Here is a tiny trained network, its code and every weight. The questions are about switching its units off for an input and a target symbol, where a switched-off unit gives its printed mean instead of its output.

import numpy as np


def w(rows, s, z=0):
    codes = np.array(rows[::2]) - 128.0
    scale = np.full(codes.shape[1], s)
    scale[-1] = z or s
    return codes * scale


def norm(h):
    return h / np.sqrt((h * h).mean(-1, keepdims=True) + 1e-5)


def f(y):
    return np.maximum(y, 0)


def softmax(a):
    e = np.exp(a - a.max(-1, keepdims=True))
    return e / e.sum(-1, keepdims=True)


def log_softmax(a):
    a = a - a.max(-1, keepdims=True)
    return a - np.log(np.exp(a).sum(-1, keepdims=True))


def net(x, mask):
    ids = ['αδζηθξπσφψ'.index(c) for c in x.split()]
    T = len(ids)
    res = E[ids] + P[:T]
    r = norm(res)
    for j in range(2):
        rows = slice(3 * j, 3 * j + 3)
        q, k, v = (r @ M[0][rows].T for M in (Q, K, V))
        z = softmax(np.where(np.tri(T) > 0, q @ k.T / 3**0.5, -1e9)) @ v
        o = O[0][rows]
        res = res + np.where(mask[j], z, o[:, -1]) @ o[:, :-1]
    y = f(norm(res) @ A[0][:, :-1].T + A[0][:, -1])
    res = res + np.where(mask[2:6], y, B[0][:, -1]) @ B[0][:, :-1]
    return log_softmax(norm(res)[-1] @ U[:, :-1].T + U[:, -1])


Q, K, V, O, A, B = {}, {}, {}, {}, {}, {}
E = w([
[99,220,104,63,151,74],'α',
[40,140,6,219,119,226],'δ',
[56,253,117,90,148,108],'ζ',
[42,155,149,12,102,134],'η',
[101,46,153,80,104,94],'θ',
[110,169,120,201,38,128],'ξ',
[117,62,180,134,132,83],'π',
[125,2,143,124,140,152],'σ',
[88,167,166,121,190,163],'φ',
[155,149,115,151,85,219],'ψ',
],0.019)
P = w([
[75,166,52,124,147,22],'0',
[1,79,52,44,122,142],'1',
[93,173,178,152,130,47],'2',
[186,136,188,89,178,82],'3',
[39,71,171,90,148,115],'4',
[91,116,148,53,93,56],'5',
],0.0062)
Q[0] = w([
[159,89,19,149,134,130],'head 0',
[71,141,128,147,210,129],'head 0',
[63,82,101,133,72,91],'head 0',
[106,192,143,126,103,114],'head 1',
[52,177,48,110,24,109],'head 1',
[2,110,216,87,80,112],'head 1',
],0.009)
K[0] = w([
[51,156,170,129,156,105],'head 0',
[71,111,162,163,84,82],'head 0',
[164,147,179,163,167,123],'head 0',
[133,111,117,124,151,212],'head 1',
[173,97,186,150,132,104],'head 1',
[197,154,254,138,154,160],'head 1',
],0.0099)
V[0] = w([
[134,76,95,65,154,120],'head 0',
[134,85,128,233,98,52],'head 0',
[137,52,163,121,44,179],'head 0',
[209,145,154,108,24,126],'head 1',
[180,177,76,123,87,245],'head 1',
[139,170,109,149,221,206],'head 1',
],0.012)
O[0] = w([
[157,144,146,130,209,102,32],'head 0',
[180,48,54,38,121,63,172],'head 0',
[145,121,96,160,209,255,116],'head 0',
[14,171,75,77,188,168,121],'head 1',
[133,214,120,87,95,215,60],'head 1',
[250,101,232,96,91,192,3],'head 1',
],0.0098,0.005)
A[0] = w([
[250,72,161,36,197,112,123],'neuron 0',
[135,132,124,143,162,120,3],'neuron 1',
[80,43,116,188,178,60,144],'neuron 2',
[84,140,121,254,111,173,93],'neuron 3',
],0.0075,0.0059)
B[0] = w([
[84,75,165,64,112,131,162],'neuron 0',
[123,42,209,73,169,140,128],'neuron 1',
[178,162,134,89,186,247,254],'neuron 2',
[94,109,131,146,148,137,181],'neuron 3',
],0.015,0.0063)
U = w([
[101,162,198,129,179,240,228],'α',
[188,100,191,133,86,134,68],'δ',
[126,67,48,42,100,169,225],'ζ',
[143,57,215,128,96,126,194],'η',
[186,128,131,76,157,254,92],'θ',
[59,56,55,104,119,106,159],'ξ',
[157,112,128,143,190,118,42],'π',
[179,44,95,135,211,121,120],'σ',
[65,131,214,113,152,102,43],'φ',
[190,102,113,121,96,164,3],'ψ',
],0.0081,0.0027)

Each question gives the input, a string of symbols that net reads in full, and the target symbol t.
The units are the heads (3 rows each of Q, K, V and O) and the neurons (one row each of A and B). Each row of codes is followed by its name. A weight is (code - 128) times the scale printed after its matrix; where a second scale follows, it is the last column's (O, A, B and U).
mask holds one flag per unit, heads first, then neurons. A switched-off unit (its flag False) gives its mean, the last column of its rows in O or B, instead of its output. The means were averaged over made-up inputs and are rounded, as every weight is.
A unit's drop is (log p(t) with every unit on - log p(t) with that unit switched off) / (log p(t) with every unit on - log p(t) with every unit switched off).
The circuit of an input: a set's keep is (log p(t) with only the set's units on - log p(t) with every unit switched off) / (log p(t) with every unit on - log p(t) with every unit switched off). Starting from all 6 units, units are removed one at a time, each time the one whose removal leaves the highest keep (on an exact tie, the one counted first), for as long as the keep stays at least 0.8.
circuit, biggest first: the units of the circuit, biggest drop first
k most important neurons: the k neurons with the biggest drops, biggest first
heads that matter: for each layer, one digit per head in row order, 1 if its drop is at least 0.15 and else 0, layers parted by /
drop when u is switched off: that unit's drop, to one decimal
input α ψ θ η σ ξ, target α: heads that matter : 10
input η π φ θ, target η: most important neuron : [neuron 0]
input ξ φ φ φ η, target η: heads that matter : 01
input η ζ π, target σ: heads that matter : 01
input φ ξ α, target η: heads that matter : 01
input σ ψ ξ ψ π θ, target α: heads that matter : 10
input ξ ξ ψ δ π, target ζ: circuit, biggest first : [head 1; neuron 2; head 0]
input η η ξ π θ, target σ: heads that matter : 01
input ξ ξ ψ ψ π, target α: heads that matter : 00
input η θ η, target α: heads that matter : 10
input ψ η σ, target α: heads that matter : 10
input ψ ζ φ ψ δ α, target α: heads that matter : 11
input ψ ξ η φ α ξ, target η: drop when head 0 is switched off : 0.0
input σ φ η, target η: drop when head 1 is switched off : 1.3
input η ψ ξ θ, target α: drop when head 0 is switched off : 0.4
